Each row has a name. After each piece below comes the name of the row it's from, unless a question asks for something else. Each question is about the rows just above it.

[  7.3 -25.8  26.5  35.2  23.8  -5.6  -0.9 -25.2   6.6   3.8  24.3   4.6]  mag
[ -2.2 -20.6  31.4  14.7   1.8  11.2  15.8 -27.0 -29.0   3.9  -1.3   6.3]  Dunu
[-24.8 -33.4  22.0  32.8  22.5  -8.4 -35.6 -80.4 -12.7 -48.8  18.6  31.7]  Levak
[-47.4  33.0 -45.1  -1.8 -27.2  40.7  19.7 -36.3  21.7  77.2 -27.0  19.0]  Les
[-24.0 -14.0  20.5  41.6  50.0  13.4  36.6  -9.5  10.1  13.8 -10.2 -20.8]  demum
[ 18.6  32.8 -48.8  31.7 -33.4 -35.6  22.5 -12.6 -24.8  -8.4  22.0 -80.4]  mapi
[  6.4  35.2  47.1 -31.0  27.0 -13.6 -10.8  -5.9  22.6 -11.6  20.1 -17.0]  Dod
[ 50.0  20.5  -9.4 -14.0 -10.2 -20.8 -24.0  13.8  36.6  41.6  10.1  13.4]  nikom
[ -7.1 -10.6 -11.7 -41.4   5.6  -9.8 -26.2  21.0 -55.4  42.1  18.1   3.0]  dakeg
[-17.0  18.8 -12.3 -29.6  -2.9   6.2 -30.1  -4.8 -28.6  20.2   6.4  21.8]  bur
[ 36.6  20.5  10.1  13.8 -10.2  13.4  50.0 -20.8  41.6  -9.5 -14.0 -24.0] is which row reordered?
demum
[-31.0 -17.0 -13.6 -11.6 -10.8  -5.9   6.4  20.1  22.6  27.0  35.2  47.1] is which row reordered?
Dod
[-55.4  42.1  18.1   3.0  -7.1 -10.6 -11.7 -41.4   5.6  -9.8 -26.2  21.0] is which row reordered?
dakeg
Which row holds these entries in another order? [-80.4 -48.8 -35.6 -33.4 -24.8 -12.6  -8.4  18.6  22.0  22.5  31.7  32.8]
mapi

[ -9.6  -7.9 -55.7 -18.4  10.0  -4.1   1.8  19.1 -18.0 -24.4  -6.5 -26.5
 -16.1  35.3   1.8 -18.1  -0.4 -15.0 -17.4 -14.1 -16.5   8.2] : dabi
[-14.1 -16.1  -4.1 -17.4 -18.1  -0.4 -16.6   1.8  -6.5   8.2 -15.0  -9.6
  -7.9  10.0 -18.0   1.8 -18.4 -26.5 -24.4  35.3  19.1 -55.7] : bif
[-11.3  -1.3 -26.8  13.7   3.2  10.1 -25.9  -9.4 -17.1 -15.2   2.0  -3.1
  24.3 -27.6 -28.5 -42.9 -27.4 -34.7  -9.0  20.9  20.6  28.9] : fevok
[  2.8 -22.9 -86.7  23.6 -38.9  17.0 -35.9  14.9 -44.3   2.1 -71.6  -3.7
 -15.0  21.1  -9.8   4.6 -29.9 -25.9 -44.2  11.9  10.2  23.7] : karud
[ 19.2 -14.7   1.6  -7.0 -20.2  14.7  -4.7  20.9 -18.9   5.7 -10.2  -6.7
  -5.9  12.3  -7.5   0.9 -11.8 -24.8 -23.7  10.9  23.1 -46.2] : faka
[ 13.7  -3.1 -28.5  20.6 -27.4  24.4 -17.1  28.9 -42.9   3.2 -34.7  -9.0
 -11.3  20.9 -25.9  -1.3 -15.2 -26.8 -27.6   2.0  10.1  -9.4] : Rorog
[-24.4 -18.1  -7.9 -16.6 -16.1  -4.1 -15.0 -14.1 -18.0  19.1  35.3 -18.4
   1.8 -17.4  -9.6 -55.7  10.0  -0.4  -6.5   1.8   8.2 -26.5] is which row reordered?
bif
[ -9.4  10.1   2.0 -27.6 -26.8 -15.2  -1.3 -25.9  20.9 -11.3  -9.0 -34.7
   3.2 -42.9  28.9 -17.1  24.4 -27.4  20.6 -28.5  -3.1  13.7] is which row reordered?
Rorog
[ -9.0 -34.7  10.1  20.9  -1.3  -9.4  -3.1  13.7 -42.9   3.2 -27.4  20.6
   2.0 -17.1 -11.3 -26.8  28.9 -27.6 -25.9 -15.2  24.3 -28.5] is which row reordered?
fevok
Which row holds these entries in another order? [  8.2 -16.5 -14.1 -17.4 -15.0  -0.4 -18.1   1.8  35.3 -16.1 -26.5  -6.5
 -24.4 -18.0  19.1   1.8  -4.1  10.0 -18.4 -55.7  -7.9  -9.6]
dabi

[  1.8  -7.9  92.0 -23.1 -83.5]  Guga
[ -9.8  81.3 -20.2 -57.9  50.2]  zupi
[ 10.5 -56.8  -9.5 -44.8  12.1]  zevi
[ 14.6 -59.8 -78.2  99.5  30.0]  tev
[-23.0 -83.5  -8.0  92.0   1.8]  Kug
[ 10.5 -56.8  12.1  -9.5 -44.9]  Bobil
[-83.5   1.8 -23.0  -7.9  92.0]  vasek
[ 31.5 -82.7  60.7   5.3 -64.0]  keki
Which row holds these entries in another order? [ 12.1 -44.8  -9.5 -56.8  10.5]
zevi
[  1.8 -23.0  -7.9  92.0 -83.5] is which row reordered?
vasek
Put [-83.5   1.8  -7.9  92.0 -23.1] back in order: which row is it?
Guga
Which row holds these entries in another order? [-59.8 -78.2  14.6  99.5  30.0]
tev
Put [ -7.9 -23.0  92.0   1.8 -83.5] back in order: which row is it?
vasek
[-83.5 -23.0  -7.9   1.8  92.0] is which row reordered?
vasek

